Here is a tiny trained network, its code and every weight. The questions are about switching its units off for an input and a target symbol, where a switched-off unit gives its printed mean instead of its output.

import numpy as np


def w(rows, s, z=0):
    codes = np.array(rows[::2]) - 128.0
    scale = np.full(codes.shape[1], s)
    scale[-1] = z or s
    return codes * scale


def f(y):
    return y / 2 * (1 + np.tanh(0.7978845608 * (y + 0.044715 * y**3)))


def softmax(a):
    e = np.exp(a - a.max(-1, keepdims=True))
    return e / e.sum(-1, keepdims=True)


def log_softmax(a):
    a = a - a.max(-1, keepdims=True)
    return a - np.log(np.exp(a).sum(-1, keepdims=True))


def net(x, mask):
    ids = ['βδεηλμψ'.index(c) for c in x.split()]
    T = len(ids)
    res = E[ids] + P[:T]
    q, k, v = (res @ M[0].T for M in (Q, K, V))
    z = softmax(np.where(np.tri(T) > 0, q @ k.T / 3**0.5, -1e9)) @ v
    res = res + np.where(mask[0], z, O[0][:, -1]) @ O[0][:, :-1]
    y = f(res @ A[0][:, :-1].T + A[0][:, -1])
    res = res + np.where(mask[1:13], y, B[0][:, -1]) @ B[0][:, :-1]
    return log_softmax(res[-1] @ U[:, :-1].T + U[:, -1])


Q, K, V, O, A, B = {}, {}, {}, {}, {}, {}
E = w([
[101,220,24,153,108,248],'β',
[141,220,132,133,217,72],'δ',
[107,80,95,109,163,141],'ε',
[150,136,92,185,113,92],'η',
[185,154,147,59,150,98],'λ',
[81,181,138,165,82,182],'μ',
[100,188,168,90,105,183],'ψ',
],0.018)
P = w([
[69,126,89,75,94,100],'0',
[40,89,117,163,140,246],'1',
[82,134,91,78,97,88],'2',
[80,110,126,168,146,206],'3',
[88,137,92,80,98,83],'4',
[112,125,131,171,150,175],'5',
[91,138,93,80,101,79],'6',
[139,141,137,175,150,150],'7',
[94,143,91,82,100,79],'8',
[167,162,141,178,149,126],'9',
[100,151,91,83,100,71],'10',
[196,189,145,184,147,103],'11',
[99,149,89,83,101,73],'12',
],0.014)
Q[0] = w([
[47,132,126,249,100,61],'head 1',
[63,194,111,52,165,99],'head 1',
[125,111,4,82,104,80],'head 1',
],0.02)
K[0] = w([
[41,156,99,243,94,64],'head 1',
[107,215,89,84,165,163],'head 1',
[167,102,5,126,120,150],'head 1',
],0.019)
V[0] = w([
[170,232,193,163,46,166],'head 1',
[147,216,20,76,68,195],'head 1',
[10,108,129,90,95,104],'head 1',
],0.012)
O[0] = w([
[93,122,180,149,81,194,157],'head 1',
[62,232,195,245,101,105,255],'head 1',
[181,146,153,133,88,136,156],'head 1',
],0.012,0.023)
A[0] = w([
[176,101,194,174,130,29,177],'neuron 1',
[61,177,46,52,38,138,159],'neuron 2',
[153,118,161,160,157,202,228],'neuron 3',
[6,61,102,71,142,186,149],'neuron 4',
[162,145,49,76,86,85,94],'neuron 5',
[122,187,146,21,96,117,127],'neuron 6',
[215,144,96,127,107,19,143],'neuron 7',
[223,134,119,151,146,61,254],'neuron 8',
[247,108,172,155,113,188,96],'neuron 9',
[193,107,190,69,73,55,102],'neuron 10',
[210,92,233,196,163,60,187],'neuron 11',
[214,156,124,84,151,62,29],'neuron 12',
],0.019,0.0074)
B[0] = w([
[117,128,126,24,137,114,252],'neuron 1',
[116,94,126,124,167,122,201],'neuron 2',
[156,86,98,77,115,121,255],'neuron 3',
[97,88,161,197,171,111,134],'neuron 4',
[160,210,68,73,195,56,156],'neuron 5',
[159,138,100,124,83,115,150],'neuron 6',
[175,68,245,146,171,139,186],'neuron 7',
[111,180,108,105,45,158,185],'neuron 8',
[109,219,135,224,153,108,137],'neuron 9',
[81,181,128,134,125,244,140],'neuron 10',
[134,106,116,211,136,141,240],'neuron 11',
[92,116,37,254,174,108,161],'neuron 12',
],0.029,0.019)
U = w([
[51,136,124,154,122,111,116],'β',
[148,111,135,226,94,100,51],'δ',
[107,123,93,139,147,124,7],'ε',
[110,117,134,129,134,130,18],'η',
[137,180,116,158,75,172,170],'λ',
[68,1,57,128,204,167,252],'μ',
[110,201,43,46,60,91,248],'ψ',
],0.0079,0.0036)

Each question gives the input, a string of symbols that net reads in full, and the target symbol t.
The units are the heads (3 rows each of Q, K, V and O) and the neurons (one row each of A and B). Each row of codes is followed by its name. A weight is (code - 128) times the scale printed after its matrix; where a second scale follows, it is the last column's (O, A, B and U).
mask holds one flag per unit, heads first, then neurons. A switched-off unit (its flag False) gives its mean, the last column of its rows in O or B, instead of its output. The means were averaged over made-up inputs and are rounded, as every weight is.
A unit's drop is (log p(t) with every unit on - log p(t) with that unit switched off) / (log p(t) with every unit on - log p(t) with every unit switched off).
The circuit of an input: a set's keep is (log p(t) with only the set's units on - log p(t) with every unit switched off) / (log p(t) with every unit on - log p(t) with every unit switched off). Starting from the 12 units with the biggest drops (on a tie, the unit counted first), units are removed one at a time, each time the one whose removal leaves the highest keep (on an exact tie, the one counted first), for as long as the keep stays at least 0.8.
circuit, biggest first: the units of the circuit, biggest drop first
most important unit: the unit with the biggest drop
k most important neurons: the k neurons with the biggest drops, biggest first
drop of u: that unit's drop, to one decimal
input ψ δ β ε δ δ ε ε, target λ: 4 most important neurons : (neuron 8; neuron 2; neuron 3; neuron 7)
input μ δ ε μ, target ψ: 4 most important neurons : (neuron 11; neuron 3; neuron 7; neuron 12)
input ψ δ μ λ ψ ψ δ β β ψ, target δ: most important unit : neuron 1
input μ ψ β β λ λ μ β β η β ψ, target ψ: 2 most important neurons : (neuron 3; neuron 7)
input ε δ ε λ λ ψ λ μ ε δ μ ε, target δ: 4 most important neurons : (neuron 7; neuron 8; neuron 11; neuron 12)
input ψ ε ψ ψ μ μ λ λ ψ ψ β ε, target ψ: 2 most important neurons : (neuron 7; neuron 2)
input δ λ μ η ε ε ε β, target μ: 4 most important neurons : (neuron 8; neuron 1; neuron 2; neuron 5)
input ε μ δ ψ, target μ: 2 most important neurons : (neuron 3; neuron 8)
input β η β η δ λ, target μ: circuit, biggest first : (neuron 1; neuron 11)
input μ δ η μ ε ψ μ ε λ ε ε μ λ, target λ: circuit, biggest first : (neuron 7; neuron 8; neuron 10; head 1)
input β η ε β λ μ ψ ψ β μ β β, target δ: 4 most important neurons : (neuron 1; neuron 8; neuron 11; neuron 5)
input ε ε λ ε β μ η μ β η μ, target β: circuit, biggest first : (neuron 11; neuron 1; head 1)
input λ ε μ ψ β ε ε δ ε ψ λ, target β: circuit, biggest first : (neuron 11; neuron 1; head 1; neuron 3)
input δ ε δ ψ μ μ β ψ λ δ, target λ: circuit, biggest first : (neuron 8; neuron 11; head 1)
input μ ε ε β η β ε ψ δ η δ ψ, target ψ: 2 most important neurons : (neuron 3; neuron 11)
input ε ε η ε ε ψ λ δ μ δ, target ψ: most important unit : neuron 7
input β β δ ε β μ μ ε ε ε μ β, target δ: 3 most important neurons : (neuron 1; neuron 8; neuron 5)
input ε μ ε ε β λ λ ψ η ε, target δ: 3 most important neurons : (neuron 7; neuron 8; neuron 3)
input β μ ε ε ε β μ λ, target μ: drop of neuron 4 : 0.7
input ψ δ λ δ η β, target μ: drop of neuron 2 : 0.5
input ε ε η μ, target μ: drop of head 1 : 0.8
